A =
[[115 126 128 130 128 135 127 134 129 125 130 112]
 [149 130 127 126 129 114 132 121 126 139 126 143]
 [135 128 128 128 128 122 128 126 128 130 126 129]
 [111 125 128 130 128 143 128 137 130 121 130 106]
 [126 129 128 128 129 129 128 128 128 129 130 136]
 [125 127 128 128 127 129 127 129 128 126 127 124]
 [138 128 129 127 125 118 125 121 128 124 121 136]
 [112 128 129 129 127 133 124 133 129 125 131 119]
 [117 127 128 130 129 130 128 136 128 134 133 109]
 [138 129 127 127 129 123 130 125 127 133 128 138]
 [115 127 129 129 127 135 126 132 129 123 129 118]]
Counting starts at 0.
Read off the entry directly above the largest entry.
A: 115
The entry just right of the largest entry: 130
The entry in row 2 and column 0 -> 135
The entry at row 0, column 1 -> 126
Read off the entry at row 1, column 0.
A: 149
Read off the bottom-left entry.
A: 115
Read off the entry directly above 137.
A: 126
Read off the entry directly below the smallest entry.
A: 136
Read off the entry in the top-right corner.
A: 112
Read off the bottom-right entry.
A: 118
Read off the entry in row 0 and column 2.
A: 128

M =
[[125 122 132 132]
 [115 107 128 109]
 [119 118 141 124]
 [109 117 125 139]
 [119 128 145 146]
 [129 116 134 126]
 [133 107 149 105]]
Rows and columns are numbered from 0.
The entry in the top-left corner? 125
The entry in row 0 and column 2 -> 132
The entry directly above 116 -> 128
The entry directly above the smallest entry is 126
The entry in the top-right corner is 132
The entry at row 2, column 0? 119
The entry at row 0, column 1 is 122
The bottom-right entry: 105
The bottom-left entry? 133
The entry at row 2, column 2: 141
The entry at row 2, column 1? 118
The entry directly below 141 is 125

Read these off the matrix that follows. Rows and columns are numbered from 0.
1) Report the entry at the centre.
2) Report the entry just left of the largest entry.
3) Report the entry in row 2 and column 0.
4) Report the entry in the bottom-left corner.
5) Report the entry at row 0, column 1.
6) Report the entry just left of the centre entry.
7) Report the entry in the top-left corner.
8) Report the entry in the top-right corner.
[[145 123 123 135 125 134 131 123 123 129 127]
 [137 124 129 125 124 130 132 138 132 127 126]
 [131 128 127 132 131 128 131 107 129 132 123]
 [126 132 128 106 134 126 132 138 127 127 118]
 [116 126 124 128 126 120 125 127 131 121 129]
 [123 128 148 131 123 128 130 136 131 131 113]
 [122 127 127 132 123 124 134 138 131 129 136]]
1) 126
2) 128
3) 131
4) 122
5) 123
6) 134
7) 145
8) 127

Read these off the array that follows.
1) What is the first entry of the smallest entry's row?
2) What is the smallest entry?
3) What is the entry in the bottom-right corner?
4) What is the bottom-left entry?
5) What is the entry just left of 101?
6) What is the entry directly above the centre entry?
7) What is the fifth-last entry, reading row by row?
8) What is the entry just right of 137?
[[133 124 114 135 122 117 133]
 [129 126 138 103 138 131 129]
 [132 132 119 115 139 132 132]
 [152 119 117 128 141 104 152]
 [138 120 125 131 121 101 138]
 [129 134 110 124 122 151 129]
 [139 124 120 149 125 135 139]
 [122 134 138 125 133 123 122]
 [132 126 130 137 128 102 132]]
1) 138
2) 101
3) 132
4) 132
5) 121
6) 128
7) 130
8) 128

arr =
[[113 129 127 138 100 119 131 138]
 [114 129 134 135 106 125 133 136]
 [117 132 118 142 115 104 124 130]
 [129 131 123 113 132 137 110 126]
 [117 132 124 142 120 105 125 125]
 [142 117 129 124 119 138 138 121]
 [130 123 134 138 123 126 146 129]
 [138 123 132 119 131 138 127 117]
 [130 123 134 137 124 126 144 128]
 [117 137 134 114 135 133 103 120]
 [116 136 137 122 134 129 114 122]
 [122 133 129 111 126 135 102 118]
 [121 133 130 117 127 135 111 127]
 [120 134 132 114 128 134 106 121]]
Counting starts at 0.
The top-left entry is 113
The entry at row 0, column 2?
Answer: 127
The entry at row 0, column 1 -> 129
The bottom-right entry: 121
The entry in the bottom-left corner?
Answer: 120
The entry directly below the largest entry?
Answer: 127
The entry in row 1 and column 2 is 134
The entry directly above 105 is 137
The entry just left of 100 is 138
The entry in row 1 and column 0: 114
The entry in the top-right corner?
Answer: 138
The maximum?
Answer: 146
The entry in row 1 and column 1?
Answer: 129
The entry in row 2 and column 0 is 117
The entry just right of the largest entry is 129
The entry just right of the smallest entry -> 119
The entry directly above the largest entry -> 138
The smallest entry?
Answer: 100
The entry at row 2, column 2 -> 118
The entry at row 2, column 1?
Answer: 132
The bottom entry of the column that holds the largest entry?
Answer: 106
The entry directly below the smallest entry?
Answer: 106

grid =
[[127 133 119 111 129 129 129 130 128 105 129 108 131 131 130 132]
 [123 116 126 128 129 130 128 130 129 131 131 133 132 127 121 132]
 [124 120 129 123 129 123 128 118 123 118 125 118 118 125 123 121]
 [127 127 125 124 129 129 128 129 128 123 129 124 130 129 128 130]
 [123 118 123 120 130 128 129 128 128 119 130 121 130 127 122 131]
 [126 124 125 123 129 129 128 129 128 122 129 123 130 128 126 130]
 [133 142 126 124 127 129 128 130 129 121 127 121 129 131 136 129]
 [123 118 123 122 130 129 129 128 128 121 131 123 131 127 122 131]]
Rows and columns are numbered from 0.
Give the entry at row 2, column 1.
120
The entry in the top-left corner: 127
Give the bottom-left entry.
123
Give the entry just left of the largest entry.
133
The bottom entry of the column that holds the largest entry -> 118
The entry in row 0 and column 2 is 119
The bottom entry of the column that holds the smallest entry is 121
Give the entry just right of the smallest entry.
129
Give the entry at row 1, column 1.
116
The minimum -> 105
The top-right entry: 132
The entry in the bottom-right corner: 131
Give the entry at row 1, column 2.
126
Give the entry in row 0 and column 1.
133
The largest entry is 142
The entry in row 1 and column 0 -> 123
Give the entry directly above the largest entry.
124
The entry at row 2, column 0 is 124
Give the entry in row 2 and column 2.
129

[[135, 119, 131, 137, 130, 142, 117, 107, 129, 131, 129],
 [109, 139, 124, 119, 112, 99, 116, 105, 132, 126, 129],
 [118, 108, 132, 133, 122, 112, 124, 129, 130, 132, 129]]
Read off the last entry, reading row by row.
A: 129
The second smallest entry: 105
Read off the top-left entry.
A: 135
The entry in the top-right corner is 129
Read off the entry just right of the centre entry.
A: 116
Read off the third-last entry, reading row by row.
A: 130
Read off the entry just left of 126.
A: 132
The entry directly above 99 is 142
The third entry on the main diagonal: 132
The entry just right of 137 is 130
The entry directly below 116: 124
The 2nd entry on the diagonal from the top-right corner: 126
Read off the entry in the bottom-left corner.
A: 118
The smallest entry -> 99
The second-last entry, reading row by row is 132
Read off the fourth entry from the end, reading row by row.
A: 129

X =
[[102 116 105 136 130 126 122 105 119 134 111 143 100 104 109]
 [127 128 126 138 136 138 135 125 136 138 131 135 130 125 129]
 [105 114 106 136 131 130 126 106 126 133 116 141 105 105 113]
 [117 123 117 143 139 140 134 115 137 141 126 145 118 115 122]
 [138 133 138 127 130 128 133 139 128 128 138 122 141 140 141]]
Rows and columns are numbered from 0.
The entry in row 0 and column 0?
A: 102
The entry directly below the largest entry?
A: 122
The entry in the top-right corner?
A: 109
The entry in the bottom-right corner?
A: 141
The entry in the bottom-left corner: 138
The entry in row 2 and column 1 -> 114
The entry in row 1 and column 0?
A: 127
The entry in row 0 and column 1 -> 116
The minimum?
A: 100
The entry just left of the largest entry?
A: 126
The entry just right of 114?
A: 106
The entry just right of the smallest entry?
A: 104
The entry just left of the centre entry?
A: 126
The entry at row 2, column 0: 105
The bottom entry of the column that holds the smallest entry?
A: 141
The entry directly below the centre entry?
A: 115
The entry just right of the centre entry?
A: 126
The entry directly above the centre entry?
A: 125
The entry in row 0 and column 2: 105
The entry directly above 114 -> 128
The centre entry?
A: 106
